Below is a small trained network, with its code and all its weights. Each question gives an input and a target symbol and asks what happens when units are switched off, that is, made to give their printed mean instead of their output.

import numpy as np


def w(rows, s, z=0):
    codes = np.array(rows[::2]) - 128.0
    scale = np.full(codes.shape[1], s)
    scale[-1] = z or s
    return codes * scale


def f(y):
    return y / 2 * (1 + np.tanh(0.7978845608 * (y + 0.044715 * y**3)))


def softmax(a):
    e = np.exp(a - a.max(-1, keepdims=True))
    return e / e.sum(-1, keepdims=True)


def log_softmax(a):
    a = a - a.max(-1, keepdims=True)
    return a - np.log(np.exp(a).sum(-1, keepdims=True))


def net(x, mask):
    ids = ['ΓΔΘΣβπτ'.index(c) for c in x.split()]
    T = len(ids)
    res = E[ids] + P[:T]
    u = 0
    for l in range(3):
        q, k, v = (res @ M[l].T for M in (Q, K, V))
        z = softmax(np.where(np.tri(T) > 0, q @ k.T / 3**0.5, -1e9)) @ v
        res = res + np.where(mask[u], z, O[l][:, -1]) @ O[l][:, :-1]
        u += 1
        y = f(res @ A[l][:, :-1].T + A[l][:, -1])
        res = res + np.where(mask[u : u + 4], y, B[l][:, -1]) @ B[l][:, :-1]
        u += 4
    return log_softmax(res[-1] @ U[:, :-1].T + U[:, -1])


Q, K, V, O, A, B = {}, {}, {}, {}, {}, {}
E = w([
[132,141,90],'Γ',
[122,133,85],'Δ',
[190,105,133],'Θ',
[182,84,123],'Σ',
[41,205,64],'β',
[73,161,114],'π',
[58,8,114],'τ',
],0.017)
P = w([
[215,160,172],'0',
[159,131,53],'1',
[148,131,68],'2',
[129,117,88],'3',
[113,108,99],'4',
[93,96,115],'5',
[74,86,132],'6',
[48,60,168],'7',
[32,55,178],'8',
[11,45,210],'9',
],0.011)
Q[0] = w([
[153,169,147],'L0H1',
[96,119,163],'L0H1',
[214,131,1],'L0H1',
],0.0097)
K[0] = w([
[112,139,67],'L0H1',
[182,113,100],'L0H1',
[12,144,253],'L0H1',
],0.0056)
V[0] = w([
[101,138,198],'L0H1',
[146,71,142],'L0H1',
[162,21,3],'L0H1',
],0.0078)
O[0] = w([
[132,123,56,62],'L0H1',
[89,89,115,134],'L0H1',
[84,113,246,254],'L0H1',
],0.012,0.0059)
A[0] = w([
[14,105,196,31],'L0N1',
[212,205,161,2],'L0N2',
[229,2,226,57],'L0N3',
[40,43,127,189],'L0N4',
],0.0084,0.0046)
B[0] = w([
[168,165,79,247],'L0N1',
[254,121,88,122],'L0N2',
[97,37,64,231],'L0N3',
[86,237,92,254],'L0N4',
],0.0084,0.0098)
Q[1] = w([
[113,134,110],'L1H1',
[130,138,86],'L1H1',
[115,5,47],'L1H1',
],0.018)
K[1] = w([
[135,120,145],'L1H1',
[90,135,84],'L1H1',
[6,122,198],'L1H1',
],0.015)
V[1] = w([
[250,254,105],'L1H1',
[97,122,206],'L1H1',
[155,34,204],'L1H1',
],0.0078)
O[1] = w([
[204,218,202,3],'L1H1',
[76,194,100,25],'L1H1',
[158,136,2,66],'L1H1',
],0.0092,0.0032)
A[1] = w([
[119,236,115,42],'L1N1',
[200,150,178,1],'L1N2',
[147,117,208,132],'L1N3',
[102,35,255,81],'L1N4',
],0.0098,0.0075)
B[1] = w([
[181,54,158,195],'L1N1',
[11,134,134,158],'L1N2',
[195,88,207,188],'L1N3',
[212,103,77,255],'L1N4',
],0.012,0.0092)
Q[2] = w([
[97,80,180],'L2H1',
[87,107,250],'L2H1',
[220,39,73],'L2H1',
],0.013)
K[2] = w([
[99,125,139],'L2H1',
[48,134,251],'L2H1',
[197,22,109],'L2H1',
],0.013)
V[2] = w([
[208,254,8],'L2H1',
[86,54,198],'L2H1',
[17,161,235],'L2H1',
],0.0053)
O[2] = w([
[188,224,132,13],'L2H1',
[112,1,123,199],'L2H1',
[69,81,226,2],'L2H1',
],0.0062,0.0092)
A[2] = w([
[185,97,112,32],'L2N1',
[143,72,135,5],'L2N2',
[156,250,102,100],'L2N3',
[174,225,151,208],'L2N4',
],0.013,0.018)
B[2] = w([
[64,128,200,254],'L2N1',
[47,150,116,229],'L2N2',
[162,63,131,211],'L2N3',
[140,249,132,214],'L2N4',
],0.02,0.0058)
U = w([
[165,159,143,163],'Γ',
[94,206,114,126],'Δ',
[229,132,122,162],'Θ',
[193,96,80,208],'Σ',
[120,124,157,2],'β',
[254,80,158,146],'π',
[30,188,93,42],'τ',
],0.0094,0.0063)

Each question gives the input, a string of symbols that net reads in full, and the target symbol t.
The units are the heads (3 rows each of Q, K, V and O) and the neurons (one row each of A and B). Each row of codes is followed by its name. A weight is (code - 128) times the scale printed after its matrix; where a second scale follows, it is the last column's (O, A, B and U).
mask holds one flag per unit, layer by layer, with each layer's heads first. A switched-off unit (its flag False) gives its mean, the last column of its rows in O or B, instead of its output. The means were averaged over made-up inputs and are rounded, as every weight is.
A unit's drop is (log p(t) with every unit on - log p(t) with that unit switched off) / (log p(t) with every unit on - log p(t) with every unit switched off).
The circuit of an input: a set's keep is (log p(t) with only the set's units on - log p(t) with every unit switched off) / (log p(t) with every unit on - log p(t) with every unit switched off). Starting from the 12 units with the biggest drops (on a tie, the unit counted first), units are removed one at a time, each time the one whose removal leaves the highest keep (on an exact tie, the one counted first), for as long as the keep stays at least 0.8.
units of the circuit, in order: the units of the circuit, biggest drop first
unit that matters most: the unit with the biggest drop
top k neurons: the k neurons with the biggest drops, biggest first
top k neurons in layer l: the k neurons of layer l with the biggest drops, biggest first
input π Σ Γ, target π: units of the circuit, in order => L0H1, L1H1
input Δ β Σ Σ Δ β, target Δ: units of the circuit, in order => L0H1, L2N4, L1H1
input π Δ Γ Δ, target π: units of the circuit, in order => L0H1, L1H1, L1N3
input β β Σ Θ Σ β Σ Δ Σ Σ, target Σ: unit that matters most => L1N4
input β Σ π, target β: units of the circuit, in order => L2H1, L1H1, L1N2, L0H1
input β Σ Σ Σ Σ β Θ Σ, target β: top 4 neurons => L2N1, L1N3, L0N3, L2N2
input Γ Σ β, target Γ: top 2 neurons => L0N3, L0N1
input β Σ Σ β Θ Θ Γ, target β: units of the circuit, in order => L2H1, L1N2, L0H1, L1H1
input π Σ π Σ π, target π: top 3 neurons in layer 0 => L0N3, L0N4, L0N1
input β β β β, target β: top 3 neurons in layer 1 => L1N2, L1N3, L1N1
input β Σ Θ Σ Σ Σ π Σ π, target β: units of the circuit, in order => L2H1, L0H1, L1H1
input β Σ Σ β, target β: units of the circuit, in order => L2H1, L1H1, L0H1, L1N2
input π β π Σ π π Δ β Γ, target π: units of the circuit, in order => L0H1, L1H1, L0N3, L1N3
input Δ Σ Θ Δ Δ Δ Δ Σ Θ, target Σ: units of the circuit, in order => L0N3, L2N1, L1H1
input π β Δ β, target π: top 2 neurons => L0N4, L0N3
input Σ Σ τ Δ Σ, target τ: units of the circuit, in order => L1H1, L2N2, L0N3
input Θ Σ Θ β Θ β Σ τ Σ Δ, target Θ: top 4 neurons => L2N3, L0N1, L0N4, L2N4
input Γ β Δ, target Γ: top 2 neurons in layer 1 => L1N3, L1N4
input τ Δ Σ τ Σ Δ, target τ: units of the circuit, in order => L1N4, L1H1
input Γ τ Δ π, target Γ: units of the circuit, in order => L1H1, L0H1
input Σ Θ β Δ Σ Σ Σ π Δ, target Σ: top 4 neurons => L0N4, L0N3, L0N1, L2N3
input Σ Σ Σ β Σ Σ Γ, target Σ: top 3 neurons => L0N3, L0N4, L0N1
input Σ Σ Σ Σ Θ, target Σ: unit that matters most => L1H1
input Δ Δ β β Θ Σ π, target Δ: top 2 neurons => L1N4, L0N4
input Δ β β β, target Δ: units of the circuit, in order => L2N4, L0N3, L1H1
input Δ π Δ Σ Σ Σ Δ Σ, target Σ: top 3 neurons in layer 2 => L2N1, L2N2, L2N4
